Here is a tiny trained network, its code and every weight. The questions are about switching its units off for an input and a target symbol, where a switched-off unit gives its printed mean instead of its output.

import numpy as np


def w(rows, s, z=0):
    codes = np.array(rows[::2]) - 128.0
    scale = np.full(codes.shape[1], s)
    scale[-1] = z or s
    return codes * scale


def norm(h):
    return h / np.sqrt((h * h).mean(-1, keepdims=True) + 1e-5)


def f(y):
    return y / 2 * (1 + np.tanh(0.7978845608 * (y + 0.044715 * y**3)))


def softmax(a):
    e = np.exp(a - a.max(-1, keepdims=True))
    return e / e.sum(-1, keepdims=True)


def log_softmax(a):
    a = a - a.max(-1, keepdims=True)
    return a - np.log(np.exp(a).sum(-1, keepdims=True))


def net(x, mask):
    ids = ['ΔΘΛαβεζμξπστφω'.index(c) for c in x.split()]
    T = len(ids)
    res = E[ids] + P[:T]
    r = norm(res)
    for j in range(3):
        rows = slice(3 * j, 3 * j + 3)
        q, k, v = (r @ M[0][rows].T for M in (Q, K, V))
        z = softmax(np.where(np.tri(T) > 0, q @ k.T / 3**0.5, -1e9)) @ v
        o = O[0][rows]
        res = res + np.where(mask[j], z, o[:, -1]) @ o[:, :-1]
    y = f(norm(res) @ A[0][:, :-1].T + A[0][:, -1])
    res = res + np.where(mask[3:11], y, B[0][:, -1]) @ B[0][:, :-1]
    return log_softmax(norm(res)[-1] @ U[:, :-1].T + U[:, -1])


Q, K, V, O, A, B = {}, {}, {}, {}, {}, {}
E = w([
[180,168,131,139],'Δ',
[231,238,58,123],'Θ',
[152,136,181,117],'Λ',
[207,213,132,149],'α',
[123,146,200,178],'β',
[193,212,67,96],'ε',
[216,183,105,178],'ζ',
[170,156,135,128],'μ',
[184,122,129,85],'ξ',
[180,100,42,155],'π',
[77,181,109,172],'σ',
[192,93,177,190],'τ',
[155,124,80,249],'φ',
[145,168,167,207],'ω',
],0.017)
P = w([
[105,236,254,46],'0',
[133,231,123,51],'1',
[169,219,74,90],'2',
[131,194,161,108],'3',
[112,169,172,126],'4',
[114,145,169,159],'5',
[105,125,186,169],'6',
[144,116,152,195],'7',
[141,142,167,173],'8',
],0.0076)
Q[0] = w([
[175,119,157,167],'head 1',
[69,36,110,93],'head 1',
[112,139,110,118],'head 1',
[9,89,78,104],'head 2',
[104,83,115,102],'head 2',
[200,132,142,125],'head 2',
[66,73,109,127],'head 3',
[61,76,118,73],'head 3',
[200,142,158,142],'head 3',
],0.016)
K[0] = w([
[128,98,137,199],'head 1',
[69,89,96,7],'head 1',
[144,143,134,124],'head 1',
[88,217,132,82],'head 2',
[133,197,128,203],'head 2',
[115,117,144,134],'head 2',
[179,154,139,85],'head 3',
[190,170,94,5],'head 3',
[163,125,110,130],'head 3',
],0.015)
V[0] = w([
[200,127,152,134],'head 1',
[122,227,164,102],'head 1',
[167,102,178,253],'head 1',
[128,44,76,153],'head 2',
[97,227,119,207],'head 2',
[160,138,109,133],'head 2',
[195,171,135,115],'head 3',
[71,86,51,154],'head 3',
[211,80,155,125],'head 3',
],0.019)
O[0] = w([
[111,82,111,85,209],'head 1',
[36,97,196,95,235],'head 1',
[135,241,117,50,254],'head 1',
[84,42,67,151,79],'head 2',
[128,254,87,156,177],'head 2',
[53,116,136,127,178],'head 2',
[116,159,127,55,203],'head 3',
[118,143,104,194,45],'head 3',
[181,143,56,64,132],'head 3',
],0.014)
A[0] = w([
[137,116,68,131,44],'neuron 1',
[212,102,78,172,60],'neuron 2',
[54,253,168,255,218],'neuron 3',
[129,143,136,129,40],'neuron 4',
[7,237,79,31,251],'neuron 5',
[31,53,97,186,185],'neuron 6',
[188,80,122,170,26],'neuron 7',
[89,24,120,77,223],'neuron 8',
],0.0098,0.002)
B[0] = w([
[131,165,145,185,124],'neuron 1',
[92,54,136,143,123],'neuron 2',
[32,184,218,149,155],'neuron 3',
[194,104,113,132,127],'neuron 4',
[50,71,118,161,252],'neuron 5',
[123,191,157,108,129],'neuron 6',
[205,80,167,83,122],'neuron 7',
[3,162,84,70,142],'neuron 8',
],0.012,0.021)
U = w([
[38,197,138,39,197],'Δ',
[71,162,61,108,252],'Θ',
[156,90,185,103,56],'Λ',
[37,28,20,103,151],'α',
[134,122,159,104,78],'β',
[141,60,169,36,79],'ε',
[157,105,135,111,42],'ζ',
[165,134,130,108,59],'μ',
[189,180,156,108,44],'ξ',
[64,118,216,233,148],'π',
[182,158,118,107,97],'σ',
[132,254,33,219,133],'τ',
[193,162,54,17,62],'φ',
[147,121,144,125,49],'ω',
],0.0091,0.0037)

Each question gives the input, a string of symbols that net reads in full, and the target symbol t.
The units are the heads (3 rows each of Q, K, V and O) and the neurons (one row each of A and B). Each row of codes is followed by its name. A weight is (code - 128) times the scale printed after its matrix; where a second scale follows, it is the last column's (O, A, B and U).
mask holds one flag per unit, heads first, then neurons. A switched-off unit (its flag False) gives its mean, the last column of its rows in O or B, instead of its output. The means were averaged over made-up inputs and are rounded, as every weight is.
A unit's drop is (log p(t) with every unit on - log p(t) with that unit switched off) / (log p(t) with every unit on - log p(t) with every unit switched off).
The circuit of an input: a set's keep is (log p(t) with only the set's units on - log p(t) with every unit switched off) / (log p(t) with every unit on - log p(t) with every unit switched off). Starting from all 11 units, units are removed one at a time, each time the one whose removal leaves the highest keep (on an exact tie, the one counted first), for as long as the keep stays at least 0.8.
circuit, biggest first: the units of the circuit, biggest drop first
unit that matters most: the unit with the biggest drop
heads that matter: for each layer, one digit per head in row order, 1 if its drop is at least 0.15 and else 0, layers parted by /
drop of u: that unit's drop, to one decimal
input ξ σ ε, target π: circuit, biggest first -> [head 3; head 1]
input σ π π α π π, target α: unit that matters most -> head 2
input β Λ α π π Λ, target α: circuit, biggest first -> [head 2; head 1]
input τ Λ α π μ π τ Θ, target φ: heads that matter -> 101
input ε π ξ Δ π Θ, target α: heads that matter -> 010
input Λ β π Λ ξ α π Λ ξ, target α: heads that matter -> 010
input Λ ξ ξ π Θ, target α: circuit, biggest first -> [head 2; head 1]
input σ Λ ε, target π: heads that matter -> 101
input τ ξ Δ ξ ξ ξ ε τ, target φ: circuit, biggest first -> [head 1; head 3]
input Θ Λ σ, target π: circuit, biggest first -> [head 1; head 3]
input π σ Λ Θ, target π: circuit, biggest first -> [head 3; head 1]
input β σ ξ Δ σ Θ, target π: heads that matter -> 001
input μ Θ ξ φ ε Θ, target τ: heads that matter -> 101
input ε π σ, target π: unit that matters most -> head 1
input ε Δ π π Θ ξ, target α: heads that matter -> 000
input α Λ Θ α ε π ε μ, target α: drop of head 2 -> 1.0
input ε ε Δ φ, target τ: drop of head 1 -> 0.3
input σ α Λ π β Θ π Θ φ, target τ: drop of head 3 -> 0.3
input ξ μ ε μ π, target α: drop of neuron 3 -> 0.1
